Rows lie near named flat spaces through zero. A row that begins with a name and a colon came from that space; any other row is followed by the name of its block's space that it lies nearest.
zibof_babir: [-246  -64  109   76  187  143  598   84  134 -224  249  -70   26 -102
 -508  150   95  325  111  181  -86]
zumib_mitev: [ -37  -16 -114   27 -515   94  -46  -48  107  230 -208  268   27  -55
  179   12 -167  -55 -120  -51  -99]
gedi_nifi: [ -15  286  310 -133 -320  317 -131   -6 -179  110  -51  -28  129   -5
  178 -361  -85   -3  121   72   46]
zibof_babir: [-127  -11 -232   67 -222  -59  242  -81  307  144 -437   40   12   72
  -57  228 -180  -78 -228    9 -222]
vad_gifo: [  12  372  117   63   15   37   91 -132    8   67  -19 -109  -29    8
  -62  -83   58 -138  139  109   -5]
zumib_mitev: [-210  170  236  -77 -154  274  230   45 -185   87  480   84  -86 -203
 -364  -74  201  331  168  284 -137]
vip_kabis: [  56 -295   22 -106  212  -97 -118  102  173 -349 -139  -76   61  136
  207   -3 -153  -67  116   44   92]
vip_kabis: [ -83 -105  176 -218  161   59 -291  256 -254 -151  364    6   85   23
 -129 -433   18  288  157  -33  145]
vad_gifo: [  60  277   -1 -124 -453  166  -93  -83  -37  190 -315  112   77  -46
  219  102 -119  -96    2   32 -116]
zumib_mitev: [  83   83   61  -86 -233   93 -158  -53  -20   10 -135   49    2  -24
  230   20  -65 -131   77   60  -12]
zumib_mitev: [ -78  177  -43   53  291 -104  273   17   69  -91  168  -25   37   -7
 -292   17   87  139  190   68   41]
gedi_nifi: [ 127  129   56  -42 -280  115 -187  -55 -129  195 -228    2   78   -2
  288  -43  -80 -150 -143  -93    0]
gedi_nifi: [ -60 -226   75  -91  349   14   23  126  116 -427  239   12  -11   82
  -20  -50   26  270  431   80  112]
vip_kabis: [  59  118  193 -128   33  134 -332  144 -519   35  443   44  138 -118
   -4 -459  135  208  121 -180  312]
vip_kabis: [ 155 -204 -432  -73  171 -281  -95  -18  101 -228 -326   91   74   46
  223  431  -81  -42   49 -210  136]
zumib_mitev: [-131  -81  178  -26  -65  205   88  134  -84  -78  371  140   66 -100
 -115 -243   34  305  188   47   84]
gedi_nifi: [  89 -293  -56  121  225 -136  -97    3  148 -156  -35  -41  -50  117
  176  -10  -35 -104  -17 -133  102]
vip_kabis: [  19    3  -16  -77   98  -22   14    8  -57 -151  -30  -75   34  -27
  -44   96   20   -5   64   24   65]
gedi_nifi: [-318 -175  143  -54   78  117  290  201  -26  -92  416   14    8  -86
 -492 -184   62  391   13  184  -71]
zumib_mitev: [-105    1   31  155   74   48  497  -85  379 -101  -16  -31 -147   -5
 -223  380   49   35   98  262 -282]
gedi_nifi: [ -19 -304 -217   94  381 -221    8   -3   89 -220   73  -44  -93   85
  -64   84   72   63   48 -151  140]
gedi_nifi: [ -27 -252  147   60  216  147  115   88  125 -321  317   71  -56   10
   -3   14   79  278  347   15   50]
vip_kabis: [-227  -29 -227  152  -99 -122  474  -15  370  194  -96  117  -87  -17
 -392  307  -47   79 -239  150 -363]
zibof_babir: [  65 -128 -241   62  265 -230   60  -99  152 -202 -263 -143  -58   80
    2  314   -1 -171  -36  -82   49]
vad_gifo: [   3    7  205 -112  333   48  -67  129 -204 -242  301 -129   95   16
  -61 -268   89  178  247   18  226]
zibof_babir: [-284  115  -59  153   -8   31  537  -78  197   52    5  -71  -78  -55
 -530  144   58  102  -76  151 -196]
zibof_babir: [ -23  118 -272   61   40 -231  108  -42  -11  171  -92    8    1  -50
 -245  179   36  -69 -234  -75  -51]
vip_kabis: [ -76 -122  118  -22    4   99  121   77  349 -163 -117   36   17  150
   89   -3 -166   96  179  145 -161]
zibof_babir: [ -42  109  605 -254 -160  538  -80  184 -304 -243  463   49  185 -124
  149 -485   23  346  524  221  199]
gedi_nifi: [-164 -161 -213   60  273  -93  237   39  -79 -164  360   67  -77 -124
 -436  154  215  333  109  -84  100]
zibof_babir: [ 113  171 -230   75    7 -322 -156 -160  144  295 -488 -141  -57  188
  157   64 -117 -437 -351  -63 -123]
vip_kabis: [  95 -213   -8 -209  250  -50 -218  130  -85 -363  -92  -85  161   91
  224  -38  -91   65  173  -94  244]
gedi_nifi: [ 160   -9  -31   36  205 -122  -83  -67 -174  -49  -24 -193  -33  -37
   25  140  118 -198 -143  -89  117]
gedi_nifi: [  68  127 -188  128  280 -259   21  -94   94   31    6  -36 -109   62
 -105  132  103 -105   32  -61   -6]
gedi_nifi: [   6   38  143  -86 -339  169   14    8  152   26 -339  -34   43   13
  101  118 -191 -166 -127  149 -237]
gedi_nifi: [ 132   62  -75  -86 -254  -31 -148  -74   31   84 -459  -51   50   20
  242  200 -158 -309 -215   -6  -90]
zumib_mitev: [-328 -216 -158  197  -80  -44  516   45  328  166  108  107 -159  -55
 -564  239   21  210 -308  133 -390]
vad_gifo: [ 255  280 -367   75 -183 -222 -170 -318  172  166 -666   -2  -96   81
  343  467  -82 -493  -94 -144  -95]
zibof_babir: [ 104   63 -321   69 -154 -210 -269 -154 -155  306 -275   13  -42    7
  129   38   -4 -265 -344 -290   73]
vip_kabis: [  39   71  289  -76  125  211  121   23  -24 -333  232  -31   59  -65
   90  -40   66  119  466  200  150]
vad_gifo: [ 233  165 -114  121  285 -236 -132 -179 -188  113   21 -180 -146  -10
   55  179  228 -274 -121 -111   89]
zibof_babir: [ -39 -284   65 -120   93  158   88  136  -54 -413  201   73  101 -102
    0   83   16  291  292    6  182]
zumib_mitev: [ -95   57  193  -92 -319  210   -9   78   45   34   40  112   36  -54
  -30 -146 -105   56   65  162 -129]
zibof_babir: [  55  203  268  -27  -35  201  -43   55 -240   23  349   30   33 -133
  -57 -163  137  114  167   43   60]
gedi_nifi: [  -4  173  161  -11 -131  158    7   -1 -162   94  121   -2   48  -85
  -34 -145   46   31   22   23   32]
zibof_babir: [-206  202   40  112  -43   31  292  -14    4  226  209    2  -56  -69
 -424 -112   98  119  -96  113 -143]
zumib_mitev: [ -76 -255  -85  117  309 -112  276   11  324 -254   15  -44  -94   88
 -135  223   11   80   98   67  -72]
zibof_babir: [   0 -181 -179  137  461 -252  218  -37  115 -185  -10 -206  -97   51
 -241  285  117  -46 -112  -51   15]
vad_gifo: [-144  236  304  -55 -560  443  249   -5   86  168  -30  146   63 -111
    5  -52 -106  124   98  273 -253]
vad_gifo: [-204 -153   93   86  289   33  378   57  261 -279  211  -62  -57   51
 -295   -8   39  221  231  176  -41]
vad_gifo: [ 104  278  334 -161 -230  263 -146  -32   31   47 -147  -13   49   91
  400 -141 -110  -75  255  229 -108]
vad_gifo: [-74  34 148 -42 -76 154 173  31   3 -27  45 -24  51 -44 -55 -14 -12  93
  43 142 -50]
vip_kabis: [-136 -237 -364   97  199 -262  351  -36  418 -167 -152   63 -124   53
 -246  464  -26   57   -3   76 -177]
vip_kabis: [  39 -183 -106   62  332 -223  -96    3 -186   28   93 -186  -35   47
  -46  -87  112  -60 -258 -159  168]
vip_kabis: [ -87  -61   -7   89    8  -92   82   -1  268   93  -98  -50 -139  105
 -155   48  -58 -104 -177  115 -274]
vip_kabis: [ 102  -94  161   62   29   19 -207  -10   14   35   -7  -72  -30  112
  281 -242  -46 -156  -46  -39   58]
zibof_babir: [  80 -140 -153   68   52 -128   41   -3  110  -18 -141    5  -22   -3
    4  283  -21  -94 -174  -79  -74]
zumib_mitev: [  27  153  -66   20 -225   22    3  -93  -48  191 -115   53  -12  -67
   34   92    2  -98 -108  -10  -61]
vad_gifo: [-110 -277  175   10  359   14  233  148  162 -269  280  -98  -46   63
 -175  -12   50  218  123  192  -60]
zumib_mitev: [ -15  -78   17  -12   39   47  -32   90 -145  -88  275  115   66  -97
  -52 -125   61  186  126  -91  174]
vad_gifo: [  -3  449  122   80 -395  243  166 -203  -63  271  -86   28  -25 -130
   -2   43   55 -114   33   99 -106]
vad_gifo: [ -31 -306 -137   62  163  -91    9   52   43  -85    0  -11  -10   57
  -21   42   -5   92 -119 -168   57]
zumib_mitev: [ -32   32 -248   89  -12 -104  189  -96  126  -35  -82   83  -68  -77
 -179  331   47  -14   24  -32  -51]
vad_gifo: [-148  -47  -84  230  195 -139  363  -85  271  130   48  -96 -212   70
 -324  169  101   -2 -183  121 -260]
vad_gifo: [-242 -177   72  105  274   77  524   97   59 -207  305 -110    5  -88
 -514   79  128  316    5   96  -17]
vip_kabis: [ -75  130  135   15 -339  179  109  -37  141  182  -64  103  -24  -15
   50  -40  -85  -14    0  179 -209]
zumib_mitev: [ -55  -43  341  -32   70  279  201  135  278 -382  276  121   18    7
   -4  -34  -33  269  562  256  -72]
zibof_babir: [ -78  347  107   32 -173   81   70   -6 -196  346  154   15   55  -90
 -208 -252   63   38 -137   29  -44]
zumib_mitev: [ 266   22 -154  -71  138 -113 -383  -44 -294  -89  103  105   32  -50
  342   38  119  -18  219 -253  332]
gedi_nifi: [ -15 -265  -10 -118  113   53  -72  117  -84 -284   86   17   68  -17
   29   14   -6  193  134  -84  152]
[ 102  143  367 -135 -233  246 -168   88  -51    2  136  102   84  -41
  278 -225  -75   -9  222  201  -25]  zumib_mitev
[-134  156  -60  -36 -143   64  209  -73  210   10 -122   77  -73   10
 -128  193  -28   80  164  186 -217]  gedi_nifi
[ -61 -181   26  134   67  -22  133   24  -14  111  137  -91 -111  -38
 -224   60   96    6 -318   -7 -128]  zibof_babir
[-154  198 -125   73  -47 -133  324  -66  248  166 -216  -76  -69   16
 -382  213  -42 -119 -218  180 -308]  zumib_mitev
[  12 -341  170  -41  505  -37 -106  218 -185 -313  488  -88   60   39
  -16 -313  117  268  166  -72  299]  zumib_mitev
[  90  -59  -98    1 -109  -59 -100   18  -40  109 -206   -6   58  -11
   71  117  -73 -127 -285 -138  -41]  vad_gifo
[ -20 -172 -156   26  163 -102  161   59  131 -134  -13   46   26    6
  -92  228   -8  121    0  -44  -19]  zibof_babir
[  26  -46   45  -77 -129  106 -142   59  -70  -23  -74   49  109   15
  159 -122  -94   46   19 -103   77]  vad_gifo
[ -77  -97  482 -214  382  236   -9  251 -105 -495  671  -36    8  -20
 -118 -317  143  416  637  313  132]  zumib_mitev
[-177   16  229   33  210   91   84   79 -105  -30  397 -138  -96    4
 -380 -298  156  193   57   91  -22]  vip_kabis
[ -64  -18   95   76  200  -34   69  -38   43  -13  133 -122  -87   83
  -44 -174   67   -3   49   89   28]  gedi_nifi
[ -70  239   -3   64 -377  134  255  -94  173  100 -201  108   39 -109
 -102  153  -97  -97    6  112 -153]  zumib_mitev
[-161 -136  -12   85  245  -90  160   85  200  -94  129  -37  -53  101
 -277 -101   -3  139   22   29  -69]  vad_gifo
[ 152  120  156  -56  173   36 -212   56 -386    6  291  -64   98  -65
  101 -240  144   54   77 -116  263]  gedi_nifi
[ -34   88 -122   76   68 -157  111 -116   90  121 -226 -180 -103   59
 -169  163   18 -202 -247   40 -148]  zibof_babir
[ -50  190 -230   61 -346  -80  -59 -143 -122  497 -280   -3  -67  -33
 -111   61   -7 -185 -494 -132 -177]  zibof_babir
[-208   67 -117   90 -301   11  292  -69  326  341 -136  156 -147   37
 -171  172  -67   59 -180  201 -435]  zumib_mitev

Rows lie near named flat spaces through zero. A row that begins with a name and a colon came from that space; any other row is followed by the name of its block's space that it lies nearest.
sibov_puni: [  29  106   38  -14  -70  -56   77   17  -21   95  -13  -77  128   -8
 -251 -281   15   68  115 -153  -15]
res_dedi: [  75  328  397  239 -141  200 -278  -93  -56   -8   86 -161  116 -390
 -273 -128 -193   94 -165  113   87]
ramok_vozi: [-526  262  221 -156 -118 -308  386 -402 -183  239   25 -547  282   68
 -583 -760  248  174  399 -325  159]
lidap_tifiv: [ 113  -73 -158 -115   -5 -102  173   91   -7   65  -11   87  173  155
   16 -153  173  -94   69 -141   -9]
sibov_puni: [ 402 -179  138  297  -64  -80  -61  138    5 -199   16  266  294 -122
  331  269  148 -421 -507  278  -14]
res_dedi: [-128 -293   12  -30  209    9  178   27   25 -161  -70  226 -383  -24
  412  291  -42 -169 -229  313   28]
lidap_tifiv: [-343  150  162 -102  -56 -175   99 -313 -177  -52  171 -483  269  -18
 -108 -308  253   69   84  -54  -11]
lizo_vas: [ 339   99 -157   31 -175   56   19  216  115  272  -86  216  108  139
 -279 -230 -110  -27  214 -252  -79]
lidap_tifiv: [-294  421   45 -216 -165  -15  139 -276 -122  331   94 -398  275  167
 -557 -532   77  204  527 -430   79]
sibov_puni: [  44 -339 -277 -181  175   -1  117  161  142  -43  -76  278 -307  206
  347  371   14 -144  -15   11  -22]
lizo_vas: [ 133  180  238  183 -112  142 -279   36 -135   31   86  -45  149 -242
 -216  -98   21  111  -81  -67  188]
res_dedi: [ 174  -64 -123   87   73   21  -74  181   -4  -14 -182  220  -48   25
  -28   81  -97  100  -50    5   97]
res_dedi: [ 415   98   72  262 -147   75 -258  237  -22    7  -94  138  170 -160
 -217  -54 -114   55 -152  -26   16]
lizo_vas: [  18  200  439  326   41   77 -361  -91  -91 -137    2 -144   97 -178
 -276  355 -188  116 -165  -31  254]
ramok_vozi: [ 194   92 -131   85  -15  -66 -279   16   37  -78  -38 -135  342  -18
 -120  -12   20  185  -51  -70   43]
ramok_vozi: [ 280   -2  148  250  -82  358 -393   73  180   76  172  276 -143 -293
  187  201 -143 -137 -225  186  162]
lizo_vas: [  93 -101    2   50  -41 -123  208   66  -31   28  -23  146  154 -126
   69 -338  194 -125 -142  110   29]
lizo_vas: [ 399  -38   21  215  -91  150 -114  317   40   49 -151  384 -103 -200
  -48    3 -174  -47 -196  107   13]
lizo_vas: [ 259  105  -10  153 -144  -19  -50   50   60   78   -1   82  284   59
  -92  -72  -28 -123  -10  -40  -82]
sibov_puni: [-137   83   89   33    7  181  -79    1  -58  -51    3   -1 -362   -6
   43  221 -277   83   60  122 -191]
ramok_vozi: [-154  107   13 -137    0  -76  201  -86  -81   -7  -83 -175   19   46
 -145 -190  -41   59   81   -8  -78]
lidap_tifiv: [ -98  525   96   36 -247  -90 -250 -344  -62  206  169 -593  670  121
 -625 -380   98  260  394 -447   77]
ramok_vozi: [-157  419  250   97 -132 -119 -127 -236 -189   23  -46 -488  407  -83
 -603 -281  -23  304  142 -212  102]
lizo_vas: [   3 -161 -132  -56   50   67  133  130   -1   35  -49  243 -272    2
  208  -84  -14  -32  -13  134  -38]
lidap_tifiv: [-220 -102  -43 -231  159  -18   65  -46  -84 -114  105 -109  -91  -31
  168   87  186   76   11  -30   45]
sibov_puni: [-164  153   82  -88  -33  -89   81 -202   43   82   91 -249  229 -136
 -210 -312  118   78   94  -97   71]
res_dedi: [ 150 -132 -193  -54  104    4   55  159  111   42  -98  188 -131  286
   41  111 -124  -33  109 -125  -13]
ramok_vozi: [ 245  231  209  211 -208   52  -79   36   37  133   19    1  239 -142
 -320 -258 -115  -50  -18  -65  -25]
sibov_puni: [  98   98  157  111   51  238 -242   47   42    1   50  106 -131  -88
  -48  298 -216   32  -37  -22  118]
lidap_tifiv: [ 122 -168  -13   33  123  115 -124   90  138 -146  -10  147 -271  104
  277  505 -205 -151 -155  124  -56]
ramok_vozi: [ 207   31   58  114 -141   -5   82   94    2   59    3  129  120   -3
  -19 -149  -12 -182  -61   40 -129]
lidap_tifiv: [  25  407  254  128 -156 -165  -78 -131 -151   33  -45 -438  517  -20
 -663 -371  -32  230  134 -296   37]
ramok_vozi: [  84 -177   70  160    0  -35    7   94  -37  -97  -88  196 -105  -62
  183  204   21 -157 -236  191   24]
lizo_vas: [  49  -31  -99  -64 -104  -45  158   83  -17  153    5   83   51  -26
  -58 -381  150  -13   95  -73  -28]
ramok_vozi: [-177   28   17  -35  -36  -71  123 -171    7   86   62  -76   97  -40
    6 -200  142  -38   56   31   57]
lidap_tifiv: [-142 -205 -202 -129  154  -53    7   55  -65 -133  -39   16 -222  165
  237  249   67   94   44    9  -52]
lidap_tifiv: [-375  154  151 -109  115  -28  -22 -232 -138  -41   45 -354    2 -122
 -219 -152   48  306  114  -87  201]
lidap_tifiv: [ 236  244   91  162 -293  -74   -9 -167  176  201  116 -132  540   43
 -220 -349   25 -250   31  -70  -72]
sibov_puni: [  47   10   89   47  -16 -199   89    6 -107  -60 -136 -141  232  -59
 -225 -277  102   62 -110  -43  122]
lizo_vas: [ 127 -144 -139    1   67    7  -93  132   34  -33  -15  143  -46  128
  126  229   33  -17   -5  -74   28]
ramok_vozi: [  -2  249  177  145  -43   91 -204  -44   -7  -15  -60 -149  -42   41
 -309  210 -334  145  100  -90  -73]
ramok_vozi: [ 203 -319 -158   -7   92  -19   43  251   27 -140  -90  264 -210   76
  331  189   14 -137 -202  140  -75]
ramok_vozi: [-292  220 -102 -162  -32 -245  137 -307  -53   91  -16 -429  397  141
 -315 -402  170  208  280 -205   51]
sibov_puni: [ 132  -89  -89   40   -2  -60   87   33   25  -61  -54  139  113   73
  207   63   39 -196 -155  160  -60]
res_dedi: [ -72   34  183   53 -109  -74   15 -127  -47  -22   82 -201   85   -1
  -43  -59   69 -111  -41    8  -35]
sibov_puni: [-333  107  154  -36  -17   14   75 -180  -57  -14   12 -203 -222  -45
  -74   29 -126   76  102   77 -123]
lizo_vas: [ 157  273  301  194  -95   87 -204 -125   22   11  109 -116  369 -207
 -213  -23  -53  -63 -147   -5  156]
lizo_vas: [ 144   -6 -129    4  -86   35    5  163  -37   87  -11  148   18  -13
  -14 -178   49   37   63  -46  -86]
ramok_vozi: [ 354    0  -56   77  -74   51 -208  204    4   64   36   83  177  109
 -123  -22   40    4   32 -250   79]
res_dedi: [-522  150   60 -261  -80 -168  329 -303 -203  179   55 -459   10  107
 -312 -649  204  192  382 -203   40]
res_dedi: [ 149 -250 -261   60  123   91 -130  316  -13  -28 -139  417 -307   -6
  214  242  -22  138  -38   49   50]
lidap_tifiv: [ -12 -111  209   50  196  187  -34   -6  130 -158   22  189 -350  -90
  282  562 -257 -209 -251  241   54]
lizo_vas: [ -32  136  109  102 -105  103 -183  -71   -5   -1   57  -98  -43  -71
  -54  126 -121   34   12   48  -89]
lidap_tifiv: [-210  291  176  -54  -62   13 -179 -224 -119   21  165 -434  246 -181
 -321 -229  109  274  133 -183  121]
sibov_puni: [ 182   -3  -26   16  -34 -224  166   43  -52  -36  -71  -46  429  -53
 -103 -426  207  -44 -145   -7   50]
lizo_vas: [-242  -13  173  -71   91 -121  118 -101 -145 -111  -38 -212  -13 -201
 -108 -167  123  138  -95   36  151]
ramok_vozi: [ -98   67   32  -45   -1  226  -56  -93  100   77  110   10 -274   42
  112   99 -210  -49   95   84  -59]
sibov_puni: [ 152  211   72  137 -246 -163  -48  -89  -38  131   46 -213  567  -76
 -342 -502  202   19   31 -154   55]
res_dedi: [ 323 -428 -116   70  158  110   58  370  115 -149 -156  570 -422  -75
  489  352 -111 -258 -391  330   -4]
res_dedi: [-290   21 -298 -431   30    5  144 -132   22  187  157 -174  -36  270
    9 -105  206   98  446 -322  -33]
sibov_puni: [ -97  440  339  166 -242  -70  -42 -341  -38  190   74 -399  481  -72
 -542 -424  -13   32  137 -158  137]
sibov_puni: [ 215  104  -41  112 -197  -93  -93   13    6  141   33  -46  423   -6
 -213 -311  180   -7   45 -168   63]
lidap_tifiv: [ 123 -272 -196 -124   71   58  111  170   60  -20   35  301 -195  159
  399  241   85 -246  -61   60  -76]
res_dedi: [  97  264  147   80 -110   51 -136  -72   35   56   70 -150  255  -62
 -271  -47  -97   29   52 -123  -22]
lizo_vas: [-146 -146   74  106  130  -25  -45   44 -113 -175  -86   56 -283  -42
  135  271  -59   95 -110  150    7]
res_dedi: [-496  233  103 -120  -37 -107   94 -429  -76  110  128 -449  163  -10
 -214 -325  146  172  262  -87  100]
res_dedi: [ 160  314  333  268 -288   18 -142    9  -88  152  -21 -132  259 -258
 -546 -358  -75   91   10 -137   48]
res_dedi: [ 185 -240 -145   33  112   21  -93  133   86 -129  -72  238 -100  119
  321  443  -16 -161 -195  112   42]
lidap_tifiv: [-213 -187   16  -51  232  -51   21   39  -62 -308  -66   10 -318 -111
  265  453  -50   93 -173  208 -126]
sibov_puni: [-217 -113  180    0   34 -238  198    2 -234 -122 -141 -193 -105  -45
 -168 -190  120  113  -55  -21   54]
[ -77  -57  -84 -127  109   96  -45   60   33  -51 -130   -9 -367   96
   -7  261 -228  126   66  -19  -18]  lizo_vas
[ 184  -10  229  129    0  233  -22   51   87   44   59  284 -143  -65
  137  246 -171 -314 -187  134  115]  lidap_tifiv
[ 262 -408 -309  -47  135  -89   13  318   10 -223 -140  293 -126   63
  426  240  125  -89 -277  163  -76]  sibov_puni
[ 184 -143  132  171  137   59 -108  197   30 -224 -152  190 -250 -125
  105  370 -249  -28 -310  197    0]  lidap_tifiv
[ 395 -157   -9  196 -140    0  -53  434 -144  -24 -160  283 -106 -123
  -60 -193    2   23 -174   25  -95]  res_dedi
[-612 -193  117 -208  320  -31  164 -196 -156 -199  -48 -175 -543  -56
  191  235   12  187  -16  159  183]  sibov_puni
[-513 -179 -106 -303  193  -75  298  -92  -90   35  -42  -69 -455  116
   68  -33   95  173  263  -74   52]  sibov_puni
[ 183  352  183  225 -205    3 -272  -35  -74   56  115 -207  483 -141
 -394 -223   11  146   56 -185  -29]  ramok_vozi
[  -5 -185    8   34   63  -78   24  146 -140  -77  -51  126  -72 -133
   68   -4  195   67 -117   13  115]  sibov_puni
[ 145   92   83  131 -103  -32  -57   37  -55  109    8   36  268  -66
 -215 -202  114   11   10 -139  154]  sibov_puni
[ 206  251   39  142 -190 -147  -18  -37   36  120  -48 -137  500   65
 -402 -286   -8    4   98 -200  -51]  lidap_tifiv
[  71 -273 -365 -296   13 -206  316   68   77  -49   37   43  139  183
  370 -162  322 -235  -40   41 -219]  res_dedi
[-292 -279   31  -84  176  -74  162  -39 -107 -173  -25   28 -357   45
  329  261   95  -68 -109  177   25]  sibov_puni
[ -10  137 -115   54  -42  -76 -131 -100   63   94   36 -126  264  112
 -176  -96   31  153  205 -177   10]  res_dedi
[ 485 -288 -138  153   47  133 -159  392   97  -64 -139  453 -233  112
  251  307 -158 -171 -236   87   32]  lidap_tifiv
[ -71  132  -26  -62  -37  -83  -65 -140  -80  -35  194 -236  380   17
   -4  -92  242   51   78 -115  -48]  lizo_vas
[ 406  157  187  436 -149  -70 -463   62  -60 -145   40  -75  567 -122
 -174  158   49   15 -255  -43   60]  lidap_tifiv
[ -20  127   64   -4 -104  -30  138  -86   15  119  -25  -72  100   24
 -172 -263  -42  -59   75  -22  -23]  ramok_vozi
[ -91   95 -120 -103  -31   86  -30 -168  199  106   13  -84  -87  203
   12  191 -194  -64  182  -23  -92]  sibov_puni
[-111  -52  124    9    9  -57  158    4 -133 -119  -53  -11 -110 -121
   82  -35   21  -46 -149  189  -87]  ramok_vozi
[  69   27  -81    7   17  119  -70  -23  160    7    4  114  -36  -90
  139  120 -129  -52  -79  166  -37]  ramok_vozi
